(in the rows, 128 means zero)
Each row has a class, written after it.
[119 124 112 130 133 124 101 124 106 126 116 135 139 141 118 134 137 137
 144 113 134 123 140 103 121 108 125 124 154 124 107 130 123 121 126 124
 126 113 164 134 113 130] : <158>
[141 117 122 128 123 142 124 105 117 131 125 164 102  92 100 115 142 135
 126 112 112 130  97 142 137  86 127 136 171 122 207 125 146  97 145 123
 124 145 139 117 118 126] : <185>
[113 113 112 150 122 136 117 124 131 109 122 112 122 108 112 119 123 129
 115 127 138 130 120 105 144 124 128 122 116 132 136 127 127 136 147 118
 153 120 137 121 145 126] : <165>
[150 120 125 142 124 131 122 122 121 125 150 120 119 104 129 142 117 140
 111 125 121 140 169 128 133 137 103 120 118 120 145 118 132 123 150 122
 172 159 137 130 132 147] : <14>
[107 118 172  99 191 113  33 128  40  32 117 120  65 176  96  81 111 167
  62 172 193  91  55  52 166  23  82 178 105 116 160  95 135 183 116  65
  79  83 155  97 160 120] : <14>
[ 64 128 115 120 102 159  81  96 161  65  73  90 159 129 120 124 129 143
 113 132 167 152  71 152 156 132 170 124 110 167 137 120 159 147 132 127
  96  89  75  75 154  98] : <187>
[126 129 121 135 124 134 122 126 146 113 121 119 123 124 101 116 108 118
 119 126 139 139 112 126 126 118 142 136 116 132 147 135 131 122 142 127
 137 132 137 120 129 129] : <154>
[139 115 126 119 111 120 132 121 125 129 125 131 138 131 147 136 136 131
 133 135 121 114 149 117 125 126 132 127 143 121 113 124 120 125 115 114
 120 139 150 114 134 131] : <14>
[ 49 133 132 147 135 121 130 149 173 113 157 112 129 138 142 125 118 110
  95 137 147 160 109 152 126 149 138 105  87 116 121 129 142 143 136 131
 127  98 112 133 111 124] : <28>
[134 130 131 136 123 153 125 131 116 113 119 128 104 126 134 101 127 137
 117 123 141 131 111 121 113 117 126 123 109 136 134 144 129 110 133 127
 131 107 125 124 126 122] : <158>
[181  89 122 125 111 162 118 136 155 160 101 143 100 112 105 123 135 151
 112 101 119 106 142 128  92 110 173 132 132 122 131 134 142 108 135 157
 119 172 157 139 145 144] : <158>
[137 115 119 110 114 129 124 124 131 135 127 116 124 115 133 121 125 126
 114 116 120 130 136 123 125 144 132 127 144 115 107 139 115 122 129 117
 126 126 131 126 119 135] : <14>
[113  99 138 171  35 119 114 103 187  83 149 127 153  72 105 134 108 162
 100 205  79 128 151 153 102 120  75 122  76 138 169 144 138 147 129  98
 164 228 166 115 149 164] : <185>
[124 119 114  76 131 152 162 106 147  81 106 107  98 112 100 116 121 118
 137 134 168  95 103 138 143 117 157 120 101 147 130 132 102 110 164 124
 120 115 140  88 116  90] : <14>
[119 100 132 122  62 148 103 124 176 113 157 118 139  77 105 144 149 138
  70 101 111 147 104 133 144 113 156 108 135 140 177 138 161 108 138  97
  88 162 165  88 103 154] : <154>
[110 120 124 127 113 125 126 117 121 113 123 119 131 123 137 133 135 121
 134 116 127 124 140 126 121 126 121 125 133 115 109 138 129 125 146 130
 118 122 142 114 123 122] : <185>
[120 110 137 108 122 130 134 107 122 129 115 130 105 127 126 122 129 109
  92 124 145 122 104 114 137 122 141 132 141 136  97 131 112 122 126 136
 111 124 145 128 121 125] : <109>
[120 130 121 137 137 132 115 120 151 106 143 116 107 131 116 122 125 121
 131 116 144 130 117 130 142 133 128 125 133 125 128 133 130 139 137 141
 137 134 120 126 100 121] : <185>
[151 147 129 123 114 146 114 116 148 148 106 131 134 143 143 128 160 136
 121  72 155 122 101  83 141 136 135 122 169 124 129 106 115 106  95 141
  85 111 122 117 119 139] : <165>
[204 124 103 115 139 132 113 139 153 149 131 147 105 154 107 131 166 150
 123 120 110 144 150  92 148 155 190 134 166  92 145 118 118 127 109 135
 140 133 129 135 164 159] : <187>
[133 125 156 136 127 120 136 129 132 148 123 141 119 141 132 124 125 114
 110 124 144 150 158 136 127 137 135 124 130 145 106 128 140 133 135 142
 132 136 131 131 147 131] : <158>
[137 144  65 164 113 131 115 146 197 158  87 145 157 114  94  80 109 141
 101 146 123 134 102 100 149 132 115 154 132 147 177 132  99 137 115  73
 151 103  52 133 136 165] : <165>
[129 121 124 133 123 126 138 127 140 130 122 138 128 116 126 123 130 119
 130 125 139 121 116 130 136 119 121 130 125 130 125 124 136 134 122 134
 119 136 133 124 140 126] : <46>
[115 113 116 143 124 137 130 110 122 121 126 130 126 139 127 137 127 117
 127 125 143 129 135 120 145 128 136 130 129 138 126 116 126 122 123 130
 131 118 148 128 123 122] : <14>
[150 141 125 128 137 128 116 134 105  99 170 144 143 114 148 134 132 135
 129 168 102 137 163  97 120 122  93 113 113  88 143 133 143 117 148 132
 169 130 143 158 132 118] : <187>
[124 122 125 125 124 141 118 119 126 130 121 123 114 124 117 129 128 122
 126 127 146 121 119 115 132 108 122 125 138 135 121 134 129 124 130 124
 119 137 139 132 127 129] : <109>
[142 138 119 140 141 126 121 128 132 111 139 124 136 127 141 124 126 130
 136 118 119 139 125 113 122 114 124 126 121 120 128 140 123 109 117 103
 129 105 124 126 134 125] : <154>
[114 118 141 126 126 125 134  96 135 133  91 158 133 119 128  94 129 139
 107 136 138 103 124  86 122  95 119 131 129 159 119 126 104 125 108 124
 143  79 137 100 122 142] : <158>
[126 136 129 123 128 130 130 127 151 123 127 132 129 134 138 121 138 115
 137 122 140 114 100 120 139 111 135 130 131 119 121 129 128 130 105 130
  98 119 133 119 134 116] : <46>
[141 136 125 123 125 124 128 140 128 135 129 117 148 129 136 143 131 132
 140 129 116 126 145 119 118 136 133 115 143 121 130 123 129 127 131 131
 129 148 122 125 141 137] : <187>
[124 119 124 123 123 128 140 117 112 119 114 121 137 133 146 122 135 126
 133 114 135 120 130 107 121 134 122 128 131 130 100 121 123 124 114 126
 119  89 153 115 132 122] : <14>
[ 68 121  92 137  87 175 174 115 106 100 109 114  64  86 118  92 122 115
 109 101 154 106  68 161 141 105 120 139 161 137 150 137 133 111 173 158
 111  97 123 105 123 117] : <14>
[ 96 119 107 145 127 132 115 132 121 116 127 133 131 126 134 106 112 129
 136 141 132 135 105 117 128  86 105 130 104 124 146 129 138 112 124  95
 146 124 123 120  93 122] : <28>
[167 129 116 106 121 121 123 122 144 108 127 133 118 115 134 119 142 127
 137 128 130 118 119 113 136 121 113 132 129 112 117 142 116 113 128 111
 124 132 137 117 127 108] : <46>
[106 156 137 103 125 150 138 120 119 122 134 114 125 140 141 145 140 122
 161 106 148 125 119 130 135 131 130 100 141 131 117 139 122  97 131 145
  97 119 133 121 102 109] : <185>
[151 126 117 132 125 127  91 127 128 129 116 123 139 129 133 135 115 115
 124 127 132 139 139 107 108 135 117 136 107 128 113 141 136 124 128 110
 140 123 117 137 143 125] : <165>
[229  97 105 132 154 181 125 135 158 147 168 151  88 105  95 134 109  82
 172 144 106 124 114 146 189 175 173 157 127 112 189 134 124 126 118  86
 179 150 167 164 146  95] : <14>
[111 111 127 133 132 124 118 122 151 120 126 107 124 123 115 137 120 131
 137 128 130 127 122 141 135 142 135 123 139 127 118 138 121 140 143 131
 133 136 135 134 124 115] : <187>
[152 131 117 145 121 136 117 125 164 120 119 116 130 122 130 113 132 127
 126 128 122 127 135 114 101 121 126 129 117 114 140 148 121 127 137 110
 134 120 125 122 130 128] : <109>
[133 119 107 136 128 130 107 131 110 119 117 118 106 135 119 111 119 117
 111 119 141 128 120 105 134 120 130 134 144 120 133 129 132 120 127 123
 144 123 129 133 138 132] : <14>
[ 92 110 161  72 113 129  95 110 135  83  66 105 150 108 112 114 100 133
 136 151 163 127  72 141 104 100 134  93  99 170 102 146 147 118 108  97
  96 144 133  92 157  99] : <28>
[114 128 115 144 126 126 121 133 141 134 122 132 126 130 128 113 122 120
 122 117 133 136 122 132 119 116 130 128 137 120 133 129 132 120 130 126
 136 124 120 135 115 127] : <158>
[140 118 109 139 100 143 120 123 145 115  94 114 133 117 135 114 127 135
 114 104 133 127 133 112 125 112 141 122 147 115 121 126 119 126 134 108
 100 122 138 109 138 128] : <14>
[150 149 123 104 117 130 104 112 112 100 130 135 114  96 128  96 133 127
 118 127 118 103 105  95 136  92  87 142 148  89 140 151 119 103 127 124
 153 133 116 114 133 149] : <46>
[107 111 128 131 114 142 128 109 140 108 125 125 113 117 118 123 126 136
 136 130 148 131 126 135 133 122 117 120 106 133 132 130 138 128 145 132
 132 134 135 114 103 117] : <185>
[127 130 124 138 129 132 117 120 149 115 125 132 133 121 121 112 121 123
 128 127 137 124 105 110 122 117 125 139 121 125 143 138 126 118 119 125
 131 109 135 126 126 128] : <154>
[189 156 144 183 188 140 117 147  96 143 172 149  97 139 148 124 136 150
 136 112 149 122 179  60 121  99  80 112 112  76 160  70 125 125 154 153
 209 141 138 142  94 150] : <46>
[143 112 131 130 125 133 129 121 126 134 116 134 116 118 120 117 130 115
 121 126 140 124 117 115 132 122 128 132 140 120 126 131 125 130 125 121
 125 141 144 133 142 136] : <109>
[157 142 144 113 142  40 140 120 177 156 224 153 155 147 145 219 123  52
 188 203 104 146 161 190  99 141  82 178  79 224 121 138 184 180  72 116
  77 183 160 142 192  73] : <28>
[ 84 113 130 112 122  93 141 107 149 110 134 126 130 133 103 142 140 126
 121 139 138 119 134 139 154 110 135 124 123 141 129 129 131 128 145 144
 138 149 165 101 112 116] : <46>
[145 133 122 133 138 121 113 129 137 113 141 133  79  84 107 105 104 151
  90 125 110 147  96 164 109 106  86 156 120 106 172 135 128 116 160 113
 161 161 109 128 135 150] : <28>
[148 109 145  69 163  91 149 106 117 141 107 218 142 148 136 124 140  99
 130 115 202 125 135  81 127  76 117 114 128 124  68 105 154  95  72 148
  98 139 152 151  86 138] : <158>
[ 97 125 121 133 128 130 135 122 145 123 127 127 135 114 127 133 125 116
 142 111 153 112 113 140 136 116 117 119 131 137 133 122 125 119 135 123
 128 130 136 118  98 120] : <158>
[125 137 124 119 111 144 110 129 138 111 121 109 126 141 129 126 135 138
 120 117 121 143 122 137 129 137 142 123 137 126 100 140 120 118 132 127
 102 131 124 121 137 122] : <28>
[174 122  98 109 119 137 127 141 148 114 113 131 109  92 108 110 146 140
 142 112 132 100 124 110 119 112 133 116 157 103 164 134 121  94 166 124
 156 168 146 101 120 127] : <28>
[133 133 134 130 118 136 134 125 136 125 121 135 145 118 150 123 128 125
 135 125 124 125 107 130 120 113 119 128 115 133 137 137 136 112 112  98
 109 123 116 115 137 122] : <165>
[143  95 120 130 101 130 134 125 179 133 120 130  96 107  93 117 116 134
 123 141 122 131 125 156 129 133 133 129 109 128 155 132 136 148 131 111
 151 159 139 114 132 133] : <46>
[159 153 115 135 148 139 115 132 143 171 117 157 143  85 122  88 101 121
  75 127 121 139 128 104  90  91 113 145 144 166 135 135 143 147 161 132
 152 116  79 123  82 159] : <109>
[129 125 115 119 121 127 118 125 125  97 114 128 130 123 129 124 132 119
 131 126 154 114 110 114 118 133 131 122 123 130 109 135 118 120 125 121
 134 120 140 113 128 127] : <158>
[ 98 111 128 128 117 128 124 109 109 114 142 134 126 161 147 142 129 103
 143 149 149 120 124 104 147 128 117 131  89 125 142 112 134 123  98 124
 130 118 144 122  98 109] : <185>
[ 95 137 122 135 147 157 124  96  98 110 109 153 144 149 132 125 129 138
 157 141 143 133 125 126 142 122 134 118 124 131 128 111 121 122 124 139
 143  92 109 126 101 118] : <185>
[123 126 118 117 119 140 134 118 115 123 142 115 137 129 147 147 139 131
 145 122 121 117 142 118 122 136 127 121 127 129 100 131 120 113 123 130
 117 109 158 125 120 116] : <14>
[222 143 145 135 127 147 135 137 153 133 121 127 165  96 132 145 151 151
 156  99 130 139 149 142  98 167 132 126 126 160 120 129 142 116 140 123
 114 159 149 106 178 138] : <14>
[127 126 113 114 133 130 131 118 141 101 127 120 112 134 109 126 146 120
 140 111 150 110 115 104 148 124 139 132 143 119 128 126 116 110 137 136
 120 100 155 116 135 109] : <154>
[157 139 127 124 123 129 113 129 138 113 117 110 124 135 129 117 138 130
 102 110 120 137 118 125 119 138 136 126 117 124 131 144 124 102 135 140
 121 128 112 126 148 115] : <46>
[130 115 128 136 132 142 120 102 147 112 111 149 115 135 126 125 125 123
 137 117 147 120 119 130 121 109 136 123 141 125 103 119 128 123 124 137
 119 133 134 128  95 116] : <185>
[110  90 102 102 141 147 131 119 144  97  79 104 128 133 115 125 139 133
 158 115 169 102 112 149 155 140 185 135 118 124 113 127 119 130 153 113
 105 101 129  90 144  89] : <14>
[107  98 105 155  95 113 114  97 169 101  89 111 120 148 104 117 140 132
  96 112 129 145 108 159 147 135 156 157 153 185  47 173 102 146 139 129
  61 117 126 117 136  97] : <46>
[137 161 131 136 125 136 132 125 119 118 113 134 147 135 136 125 136 130
 112 110 137 137 123 120 115 138 123 128 131 118 132  94 116 113 131 149
 123 115 131 127 150 139] : <158>
[ 88 149  94 130 142 151 118 126 113 106 142 107 109 149 114 125 125 133
 168 129 154 118 128  87 154 101 121 121 128 122 139 118 123 137 146 149
 153 100 164 118  86 105] : <28>
[135 144 120 125 125 135 128 129 135 120 129 132 138 117 135 118 133 136
 130 132 126 133 123 129 128 124 115 131 113 118 126 135 129 121 138 128
 133 122 116 120 130 126] : <46>
[133 126 135 109 143 138 121 122 140 131 113 126 125 135 126 115 114 112
 148 136 142 121 128 106 117 119 131 119 123 101  93 134 120 125 118 111
 154 116 138 134 115 130] : <109>
[120 132 124 131 134 144 111 120 152 112 112 141 129 120 130 115 122 138
 147 142 149 113 107 118 127 108 117 125 127 127 133 123 121 136 123 118
 126 118 133 117 121 115] : <28>
[105 123 124 148 111 153 119 105 169 109 154 116  83 125 116 161 131 123
 120 129 117 157 109 179 135 163 146 126 140 136 128 144 107 120 158 110
 130  95 140 127 108 106] : <187>
[127 135 113 136 130 143 124 127 143 138 128 126 138 127 127 128 138 136
 136 130 128 123 139 119 122 122 133 123 141 132 118 128 129 135 137 133
 135 125 125 127 119 134] : <109>
[187 131 108 132 157 129 119 137 137  94  91 140  91 121 101  92 142 125
 129 110 129 107 108  97 103  85 192 137 157  72 181 132 115  98 175 127
 170 133 159  87 144 125] : <185>
[ 84 117 116 124 127 114 122 117 144  87 112 120 117 143 113 142 140 123
 137 133 171 119 126 126 124 106 141 111 121 135 105 125 117 123 149 123
 117 123 150  96 128 115] : <28>
[160 153 115 126 103 143 143 134 115 129 118 139 143 119 143 136 143 140
 138 118 113 137 128 136  94 136 119 115 130 106 134 116 124 102 128 137
 114 139 131 126 146 139] : <46>
